Here is a tiny trained network, its code and every weight. The questions are about switching its units off for an input and a class, where a switched-off unit gives its printed mean instead of its output.

import numpy as np


def w(rows, s, z=0):
    codes = np.array(rows[::2]) - 128.0
    scale = np.full(codes.shape[1], s)
    scale[-1] = z or s
    return codes * scale


def norm(h):
    return h / np.sqrt((h * h).mean(-1, keepdims=True) + 1e-5)


def f(y):
    return np.maximum(y, 0)


def log_softmax(a):
    a = a - a.max(-1, keepdims=True)
    return a - np.log(np.exp(a).sum(-1, keepdims=True))


def net(x, mask):
    res = np.array(x, float).reshape(1, 3) / 4 @ E
    u = 0
    for l in range(2):
        y = f(norm(res) @ A[l][:, :-1].T + A[l][:, -1])
        res = res + np.where(mask[u : u + 12], y, B[l][:, -1]) @ B[l][:, :-1]
        u += 12
    return log_softmax(norm(res)[-1] @ U[:, :-1].T + U[:, -1])


A, B = {}, {}
E = w([
[55,138,216,76,201,166],'x0',
[72,251,34,151,33,2],'x1',
[186,207,158,223,150,17],'x2',
],0.0066)
A[0] = w([
[151,119,101,71,86,151,127],'L0N0',
[177,159,135,193,99,55,125],'L0N1',
[43,160,249,115,205,116,73],'L0N2',
[166,55,159,153,174,142,19],'L0N3',
[110,93,89,107,113,143,77],'L0N4',
[138,146,223,139,225,134,254],'L0N5',
[173,69,150,112,171,151,32],'L0N6',
[166,65,164,224,182,177,251],'L0N7',
[186,160,80,122,68,175,79],'L0N8',
[52,172,186,117,141,123,30],'L0N9',
[60,128,116,62,105,165,84],'L0N10',
[137,141,216,147,141,155,215],'L0N11',
],0.013,0.0035)
B[0] = w([
[122,85,172,156,90,121,163],'L0N0',
[160,188,45,199,84,106,209],'L0N1',
[152,82,152,96,195,141,227],'L0N2',
[108,110,169,54,245,197,189],'L0N3',
[87,133,162,133,100,111,154],'L0N4',
[155,41,142,70,107,113,246],'L0N5',
[124,173,191,121,219,178,189],'L0N6',
[129,27,75,70,100,119,239],'L0N7',
[132,125,101,80,153,99,161],'L0N8',
[162,128,106,99,198,155,171],'L0N9',
[93,86,177,164,121,155,185],'L0N10',
[123,52,86,144,108,74,201],'L0N11',
],0.012)
A[1] = w([
[134,101,145,69,188,162,75],'L1N0',
[134,83,114,32,151,176,120],'L1N1',
[121,145,168,118,103,151,4],'L1N2',
[60,159,189,130,51,169,106],'L1N3',
[180,249,128,185,123,93,87],'L1N4',
[146,135,163,62,212,120,148],'L1N5',
[118,111,141,75,198,118,102],'L1N6',
[191,171,77,149,129,159,125],'L1N7',
[93,153,105,133,174,113,97],'L1N8',
[94,170,95,193,79,97,109],'L1N9',
[170,219,152,135,136,87,158],'L1N10',
[74,97,134,71,195,82,122],'L1N11',
],0.014,0.011)
B[1] = w([
[205,177,161,29,198,179,210],'L1N0',
[67,198,178,161,153,172,251],'L1N1',
[51,46,19,100,244,223,128],'L1N2',
[109,97,149,222,45,136,146],'L1N3',
[42,197,125,151,249,118,178],'L1N4',
[143,53,134,8,181,211,222],'L1N5',
[210,97,183,63,212,215,202],'L1N6',
[49,231,122,200,143,116,165],'L1N7',
[130,171,131,179,126,109,132],'L1N8',
[180,110,112,97,214,141,182],'L1N9',
[65,94,162,132,176,222,164],'L1N10',
[143,138,203,124,172,184,216],'L1N11',
],0.013,0.014)
U = w([
[32,65,207,218,27,179,162],'0',
[44,253,65,226,236,131,195],'1',
[178,247,213,57,62,48,4],'2',
[125,200,173,43,63,57,15],'3',
[196,87,51,180,104,71,174],'4',
[187,71,218,52,245,239,188],'5',
[161,213,199,73,83,56,4],'6',
[186,195,189,24,107,116,18],'7',
],0.015,0.011)

Each question gives the input, the list of numbers given to net, and the class t.
The units are the neurons (one row each of A and B). Each row of codes is followed by its name. A weight is (code - 128) times the scale printed after its matrix; where a second scale follows, it is the last column's (A, B and U).
mask holds one flag per neuron, layer by layer. A switched-off neuron (its flag False) gives its mean, the last column of its row in B, instead of its output. The means were averaged over made-up inputs and are rounded, as every weight is.
A unit's drop is (log p(t) with every unit on - log p(t) with that unit switched off) / (log p(t) with every unit on - log p(t) with every unit switched off).
unit that matters most: the unit with the biggest drop
k most important neurons: the k neurons with the biggest drops, biggest first
k most important neurons of layer l: the k neurons of layer l with the biggest drops, biggest first
drop when u is switched off: that unit's drop, to one decimal
input [2,2,-4], class 0: 2 most important neurons : [L0N3, L0N10]
input [-4,-2,7], class 4: 3 most important neurons : [L1N1, L0N7, L0N6]
input [-8,-5,8], class 4: unit that matters most : L0N1
input [-5,2,-4], class 0: 2 most important neurons of layer 0 : [L0N1, L0N0]
input [2,1,5], class 1: 4 most important neurons : [L0N1, L0N7, L1N7, L0N10]
input [3,2,-6], class 0: 2 most important neurons of layer 0 : [L0N10, L0N3]
input [-2,-1,2], class 4: 2 most important neurons of layer 0 : [L0N1, L0N7]
input [-6,-1,-7], class 0: 2 most important neurons of layer 0 : [L0N2, L0N3]
input [1,7,-4], class 0: 2 most important neurons : [L1N3, L0N1]
input [-5,-3,8], class 4: 2 most important neurons : [L0N7, L1N1]
input [-5,4,-5], class 0: 2 most important neurons of layer 1 : [L1N0, L1N3]
input [-6,4,-5], class 4: 3 most important neurons of layer 1 : [L1N1, L1N5, L1N6]
input [-3,-2,4], class 4: drop when L0N1 is switched off : 0.7
